Here is a tiny trained network, its code and every weight. The questions are about switching its units off for an input and a target symbol, where a switched-off unit gives its printed mean instead of its output.

import numpy as np


def w(rows, s, z=0):
    codes = np.array(rows[::2]) - 128.0
    scale = np.full(codes.shape[1], s)
    scale[-1] = z or s
    return codes * scale


def norm(h):
    return h / np.sqrt((h * h).mean(-1, keepdims=True) + 1e-5)


def f(y):
    return np.maximum(y, 0)


def softmax(a):
    e = np.exp(a - a.max(-1, keepdims=True))
    return e / e.sum(-1, keepdims=True)


def log_softmax(a):
    a = a - a.max(-1, keepdims=True)
    return a - np.log(np.exp(a).sum(-1, keepdims=True))


def net(x, mask):
    ids = ['ΠΦγεημψω'.index(c) for c in x.split()]
    T = len(ids)
    res = E[ids] + P[:T]
    u = 0
    for l in range(2):
        r = norm(res)
        for j in range(2):
            rows = slice(2 * j, 2 * j + 2)
            q, k, v = (r @ M[l][rows].T for M in (Q, K, V))
            z = softmax(np.where(np.tri(T) > 0, q @ k.T / 2**0.5, -1e9)) @ v
            o = O[l][rows]
            res = res + np.where(mask[u + j], z, o[:, -1]) @ o[:, :-1]
        u += 2
        y = f(norm(res) @ A[l][:, :-1].T + A[l][:, -1])
        res = res + np.where(mask[u : u + 12], y, B[l][:, -1]) @ B[l][:, :-1]
        u += 12
    return log_softmax(norm(res)[-1] @ U[:, :-1].T + U[:, -1])


Q, K, V, O, A, B = {}, {}, {}, {}, {}, {}
E = w([
[110,122,123],'Π',
[139,132,135],'Φ',
[141,117,134],'γ',
[137,136,127],'ε',
[107,128,135],'η',
[129,125,143],'μ',
[120,122,136],'ψ',
[94,62,2],'ω',
],0.0095)
P = w([
[133,116,120],'0',
[105,168,123],'1',
[126,156,137],'2',
[178,52,118],'3',
[81,64,110],'4',
[84,224,195],'5',
[150,103,253],'6',
],0.0028)
Q[0] = w([
[136,90,194],'0.h1',
[126,169,70],'0.h1',
[129,102,2],'0.h2',
[122,167,226],'0.h2',
],0.0049)
K[0] = w([
[97,186,138],'0.h1',
[158,79,133],'0.h1',
[69,72,2],'0.h2',
[168,207,254],'0.h2',
],0.0049)
V[0] = w([
[109,225,133],'0.h1',
[151,11,126],'0.h1',
[139,130,138],'0.h2',
[146,199,253],'0.h2',
],0.0014)
O[0] = w([
[100,216,97,30],'0.h1',
[162,24,164,251],'0.h1',
[107,126,128,134],'0.h2',
[143,156,10,224],'0.h2',
],0.0012,0.00023)
A[0] = w([
[107,4,104,159],'0.n1',
[63,119,148,194],'0.n2',
[129,133,138,84],'0.n3',
[72,146,181,104],'0.n4',
[124,130,115,68],'0.n5',
[129,218,129,59],'0.n6',
[156,140,236,21],'0.n7',
[131,128,128,114],'0.n8',
[199,83,129,170],'0.n9',
[144,126,127,8],'0.n10',
[134,131,126,94],'0.n11',
[206,186,212,58],'0.n12',
],0.0025,0.0011)
B[0] = w([
[120,81,251,250],'0.n1',
[218,150,158,213],'0.n2',
[124,122,120,128],'0.n3',
[213,156,108,185],'0.n4',
[132,139,129,128],'0.n5',
[84,46,114,157],'0.n6',
[143,193,86,179],'0.n7',
[135,131,124,128],'0.n8',
[184,235,170,194],'0.n9',
[106,153,142,128],'0.n10',
[122,134,123,128],'0.n11',
[41,185,99,192],'0.n12',
],0.0018,0.0017)
Q[1] = w([
[64,217,89],'1.h1',
[147,247,140],'1.h1',
[30,243,142],'1.h2',
[152,172,254],'1.h2',
],0.0076)
K[1] = w([
[174,116,255],'1.h1',
[121,49,203],'1.h1',
[231,41,132],'1.h2',
[99,24,39],'1.h2',
],0.0082)
V[1] = w([
[38,198,61],'1.h1',
[126,32,97],'1.h1',
[224,56,3],'1.h2',
[13,101,50],'1.h2',
],0.0048)
O[1] = w([
[149,186,54,94],'1.h1',
[48,75,96,60],'1.h1',
[214,78,37,2],'1.h2',
[2,71,60,116],'1.h2',
],0.0056,0.0009)
A[1] = w([
[133,125,125,104],'1.n1',
[205,121,106,131],'1.n2',
[129,102,65,132],'1.n3',
[94,92,161,239],'1.n4',
[192,142,28,176],'1.n5',
[198,139,129,179],'1.n6',
[82,167,123,248],'1.n7',
[102,50,61,251],'1.n8',
[190,126,121,120],'1.n9',
[127,75,1,123],'1.n10',
[169,44,152,225],'1.n11',
[107,59,70,232],'1.n12',
],0.0054,0.0026)
B[1] = w([
[133,126,127,128],'1.n1',
[127,103,80,152],'1.n2',
[81,89,182,178],'1.n3',
[144,89,64,223],'1.n4',
[39,208,103,185],'1.n5',
[112,123,65,166],'1.n6',
[149,105,56,205],'1.n7',
[164,3,115,255],'1.n8',
[130,117,86,145],'1.n9',
[68,79,177,227],'1.n10',
[102,61,73,207],'1.n11',
[149,28,125,237],'1.n12',
],0.0047,0.0043)
U = w([
[75,58,15,152],'Π',
[231,53,109,109],'Φ',
[97,86,213,62],'γ',
[123,108,95,2],'ε',
[1,203,156,177],'η',
[164,148,224,143],'μ',
[177,209,34,167],'ψ',
[195,189,108,169],'ω',
],0.0074,0.0034)

Each question gives the input, a string of symbols that net reads in full, and the target symbol t.
The units are the heads (2 rows each of Q, K, V and O) and the neurons (one row each of A and B). Each row of codes is followed by its name. A weight is (code - 128) times the scale printed after its matrix; where a second scale follows, it is the last column's (O, A, B and U).
mask holds one flag per unit, layer by layer, with each layer's heads first. A switched-off unit (its flag False) gives its mean, the last column of its rows in O or B, instead of its output. The means were averaged over made-up inputs and are rounded, as every weight is.
A unit's drop is (log p(t) with every unit on - log p(t) with that unit switched off) / (log p(t) with every unit on - log p(t) with every unit switched off).
The circuit of an input: a set's keep is (log p(t) with only the set's units on - log p(t) with every unit switched off) / (log p(t) with every unit on - log p(t) with every unit switched off). Starting from the 12 units with the biggest drops (on a tie, the unit counted first), units are removed one at a time, each time the one whose removal leaves the highest keep (on an exact tie, the one counted first), for as long as the keep stays at least 0.8.
circuit, biggest first: the units of the circuit, biggest drop first
k most important neurons: the k neurons with the biggest drops, biggest first
top k neurons in layer l: the k neurons of layer l with the biggest drops, biggest first
which heads matter: for each layer, one digit per head in row order, 1 if its drop is at least 0.15 and else 0, layers parted by /
input ε γ γ γ η, target Φ: circuit, biggest first : [1.h2]
input η Φ ψ, target η: circuit, biggest first : [1.h2 1.n8]
input η η μ Φ η Π ψ, target η: circuit, biggest first : [1.h2 1.n8 1.n12]
input Π ε γ Φ, target ψ: 2 most important neurons : [1.n8 1.n12]
input Π Π ψ ε Π η, target ψ: circuit, biggest first : [1.h2 1.n8 1.n12]
input ε η Π γ η γ γ, target η: which heads matter : 00 / 11
input γ γ Φ ψ η, target Φ: circuit, biggest first : [1.h2 1.n10]
input η η γ, target η: circuit, biggest first : [1.h2 1.n8]
input Φ γ Π η ε γ Φ, target μ: 4 most important neurons : [0.n1 1.n8 1.n12 1.n10]
input γ μ γ μ, target μ: circuit, biggest first : [1.h2 1.n8]
input η γ η μ ψ ψ, target μ: top 2 neurons in layer 1 : [1.n8 1.n5]
input ε Π η, target ψ: which heads matter : 00 / 00
input γ η η ε, target η: which heads matter : 00 / 01
input γ η Π, target Φ: which heads matter : 00 / 11
input ε Φ μ, target ψ: which heads matter : 00 / 00
input η ε ψ Π, target ψ: which heads matter : 00 / 10
input μ Φ ε, target μ: circuit, biggest first : [1.h2]
input Φ γ η μ μ Π, target μ: 2 most important neurons : [1.n8 1.n12]
input μ μ η Π η, target η: 3 most important neurons : [1.n8 1.n12 1.n11]
input η ε Π μ μ γ, target μ: 2 most important neurons : [1.n8 1.n12]
input ε ψ γ, target ψ: most important neuron : [0.n1]
input η μ μ Φ Π, target η: 3 most important neurons : [1.n8 1.n12 0.n12]
input γ ε γ γ, target ψ: top 2 neurons in layer 1 : [1.n8 1.n12]
input η ψ η η η μ Π, target η: 3 most important neurons : [1.n8 1.n12 0.n1]
